Here is a tiny trained network, its code and every weight. The questions are about switching its units off for an input and a class, where a switched-off unit gives its printed mean instead of its output.

import numpy as np


def w(rows, s, z=0):
    codes = np.array(rows[::2]) - 128.0
    scale = np.full(codes.shape[1], s)
    scale[-1] = z or s
    return codes * scale


def f(y):
    return np.maximum(y, 0)


def log_softmax(a):
    a = a - a.max(-1, keepdims=True)
    return a - np.log(np.exp(a).sum(-1, keepdims=True))


def net(x, mask):
    res = np.array(x, float).reshape(1, 3) / 4 @ E
    y = f(res @ A[0][:, :-1].T + A[0][:, -1])
    res = res + np.where(mask, y, B[0][:, -1]) @ B[0][:, :-1]
    return log_softmax(res[-1] @ U[:, :-1].T + U[:, -1])


A, B = {}, {}
E = w([
[54,94,217,54,219,105,68],'x0',
[87,215,128,121,124,56,180],'x1',
[109,128,154,90,76,244,212],'x2',
],0.011)
A[0] = w([
[183,35,116,112,99,92,58,204],'N1',
[211,97,92,208,121,69,145,191],'N2',
[90,153,99,139,168,37,95,212],'N3',
[136,110,142,181,135,134,84,151],'N4',
[146,179,88,137,54,201,237,251],'N5',
[15,140,137,86,254,116,139,251],'N6',
[150,155,86,199,127,98,154,121],'N7',
[15,137,160,67,154,81,122,227],'N8',
[107,75,124,98,151,141,90,107],'N9',
[172,145,92,174,175,78,38,178],'N10',
],0.0083,0.0032)
B[0] = w([
[103,108,135,116,213,174,52,201],'N1',
[174,172,76,247,185,60,155,223],'N2',
[255,102,221,118,140,90,211,219],'N3',
[90,126,109,131,227,145,70,162],'N4',
[130,98,110,107,15,189,176,254],'N5',
[168,79,200,69,114,92,146,241],'N6',
[152,214,40,131,54,57,123,192],'N7',
[203,123,239,72,147,65,222,226],'N8',
[158,104,107,45,135,132,70,167],'N9',
[183,90,162,186,160,77,151,221],'N10',
],0.0075,0.011)
U = w([
[129,158,78,163,61,55,135,70],'0',
[118,107,127,134,107,214,188,245],'1',
[171,114,255,93,145,73,187,169],'2',
[91,151,126,57,175,75,93,3],'3',
[141,146,112,221,204,88,119,80],'4',
[119,88,146,135,170,84,46,64],'5',
[110,147,141,74,181,199,66,114],'6',
],0.0088,0.0031)

Each question gives the input, the list of numbers given to net, and the class t.
The units are the neurons (one row each of A and B). Each row of codes is followed by its name. A weight is (code - 128) times the scale printed after its matrix; where a second scale follows, it is the last column's (A, B and U).
mask holds one flag per neuron, in row order. A switched-off neuron (its flag False) gives its mean, the last column of its row in B, instead of its output. The means were averaged over made-up inputs and are rounded, as every weight is.
A unit's drop is (log p(t) with every unit on - log p(t) with that unit switched off) / (log p(t) with every unit on - log p(t) with every unit switched off).
The circuit of an input: a set's keep is (log p(t) with only the set's units on - log p(t) with every unit switched off) / (log p(t) with every unit on - log p(t) with every unit switched off). Starting from all 10 units, units are removed one at a time, each time the one whose removal leaves the highest keep (on an exact tie, the one counted first), for as long as the keep stays at least 0.8.
circuit, biggest first: the units of the circuit, biggest drop first
unit that matters most: the unit with the biggest drop
top k neurons: the k neurons with the biggest drops, biggest first
drop of u: that unit's drop, to one decimal
input [-1,2,-1], class 0: circuit, biggest first	N8; N6
input [-6,2,5], class 1: unit that matters most	N5
input [0,-7,-7], class 4: circuit, biggest first	N2; N6
input [5,-7,4], class 6: circuit, biggest first	N3; N10; N9
input [-8,-5,-1], class 0: top 2 neurons	N5; N7
input [1,3,6], class 1: circuit, biggest first	N3; N5
input [3,-4,3], class 6: top 2 neurons	N3; N10
input [-3,8,-2], class 0: top 2 neurons	N7; N6
input [-5,2,-7], class 4: top 3 neurons	N2; N5; N10
input [2,3,8], class 1: circuit, biggest first	N5; N3
input [-4,7,-7], class 4: top 2 neurons	N2; N5
input [1,-1,4], class 1: top 2 neurons	N3; N8
input [5,-8,-5], class 5: top 2 neurons	N1; N4
input [-5,4,4], class 1: circuit, biggest first	N5
input [-2,0,0], class 0: drop of N1	0.1
input [-7,8,8], class 1: drop of N5	1.2
input [-3,8,2], class 0: drop of N7	0.1
input [1,-4,-7], class 4: drop of N9	-0.1
